Here is a tiny trained network, its code and every weight. The questions are about switching its units off for an input and a class, where a switched-off unit gives its printed mean instead of its output.

import numpy as np


def w(rows, s, z=0):
    codes = np.array(rows[::2]) - 128.0
    scale = np.full(codes.shape[1], s)
    scale[-1] = z or s
    return codes * scale


def f(y):
    return np.maximum(y, 0)


def log_softmax(a):
    a = a - a.max(-1, keepdims=True)
    return a - np.log(np.exp(a).sum(-1, keepdims=True))


def net(x, mask):
    res = np.array(x, float).reshape(1, 2) / 4 @ E
    y = f(res @ A[0][:, :-1].T + A[0][:, -1])
    res = res + np.where(mask, y, B[0][:, -1]) @ B[0][:, :-1]
    return log_softmax(res[-1] @ U[:, :-1].T + U[:, -1])


A, B = {}, {}
E = w([
[107,128,74,106,158,252,98,125],'x0',
[4,175,82,163,107,58,99,161],'x1',
],0.016)
A[0] = w([
[61,154,75,166,133,174,85,164,222],'n1',
[89,178,85,174,63,88,121,182,255],'n2',
[79,137,132,98,126,117,118,189,8],'n3',
[164,111,84,126,248,183,152,128,132],'n4',
[123,140,165,147,114,179,106,131,42],'n5',
[124,103,69,86,145,188,141,153,123],'n6',
[117,184,102,121,115,139,96,134,29],'n7',
],0.012,0.0039)
B[0] = w([
[95,105,220,133,182,118,11,12,229],'n1',
[121,219,205,210,87,78,105,87,247],'n2',
[64,176,89,248,123,173,156,121,166],'n3',
[140,184,228,116,114,102,250,97,218],'n4',
[185,184,204,192,141,24,131,195,147],'n5',
[171,222,124,251,70,71,237,51,200],'n6',
[153,118,254,103,122,71,30,64,155],'n7',
],0.008,0.016)
U = w([
[175,111,219,113,140,169,157,90,254],'0',
[100,84,50,46,73,168,89,122,1],'1',
[54,99,114,25,165,191,71,229,1],'2',
[58,201,104,184,158,160,55,80,85],'3',
[41,87,65,86,203,176,107,248,1],'4',
[94,123,27,90,158,147,87,150,1],'5',
[102,210,144,184,101,48,254,162,255],'6',
[81,104,106,77,169,161,96,235,1],'7',
],0.01,0.0039)

Each question gives the input, the list of numbers given to net, and the class t.
The units are the neurons (one row each of A and B). Each row of codes is followed by its name. A weight is (code - 128) times the scale printed after its matrix; where a second scale follows, it is the last column's (A, B and U).
mask holds one flag per neuron, in row order. A switched-off neuron (its flag False) gives its mean, the last column of its row in B, instead of its output. The means were averaged over made-up inputs and are rounded, as every weight is.
A unit's drop is (log p(t) with every unit on - log p(t) with that unit switched off) / (log p(t) with every unit on - log p(t) with every unit switched off).
The circuit of an input: a set's keep is (log p(t) with only the set's units on - log p(t) with every unit switched off) / (log p(t) with every unit on - log p(t) with every unit switched off). Starting from all 7 units, units are removed one at a time, each time the one whose removal leaves the highest keep (on an exact tie, the one counted first), for as long as the keep stays at least 0.8.
units of the circuit, in order: the units of the circuit, biggest drop first
most important unit: the unit with the biggest drop
top k neurons: the k neurons with the biggest drops, biggest first
drop of u: that unit's drop, to one decimal
input [2,-3], class 6: most important unit	n1
input [-8,-5], class 0: top 4 neurons	[n6; n2; n4; n3]
input [1,-8], class 6: top 3 neurons	[n1; n4; n6]
input [-1,-2], class 0: top 3 neurons	[n6; n2; n3]
input [7,0], class 0: top 3 neurons	[n1; n2; n4]
input [-3,5], class 3: units of the circuit, in order	[n4; n6]
input [4,0], class 0: top 3 neurons	[n2; n1; n3]
input [5,0], class 0: top 2 neurons	[n1; n2]
input [6,-1], class 6: top 3 neurons	[n6; n4; n5]
input [4,-6], class 6: units of the circuit, in order	[n6; n1]
input [3,-3], class 6: top 2 neurons	[n1; n6]
input [6,-2], class 6: top 2 neurons	[n6; n4]
input [2,-6], class 6: units of the circuit, in order	[n1; n6]
input [-8,-6], class 0: top 2 neurons	[n6; n2]
input [1,-7], class 6: units of the circuit, in order	[n1; n4]
input [8,-2], class 6: units of the circuit, in order	[n6]
input [4,-2], class 6: drop of n6	0.6
input [-5,8], class 3: drop of n1	0.2
input [-1,3], class 3: drop of n6	0.2
input [2,8], class 3: drop of n7	0.0
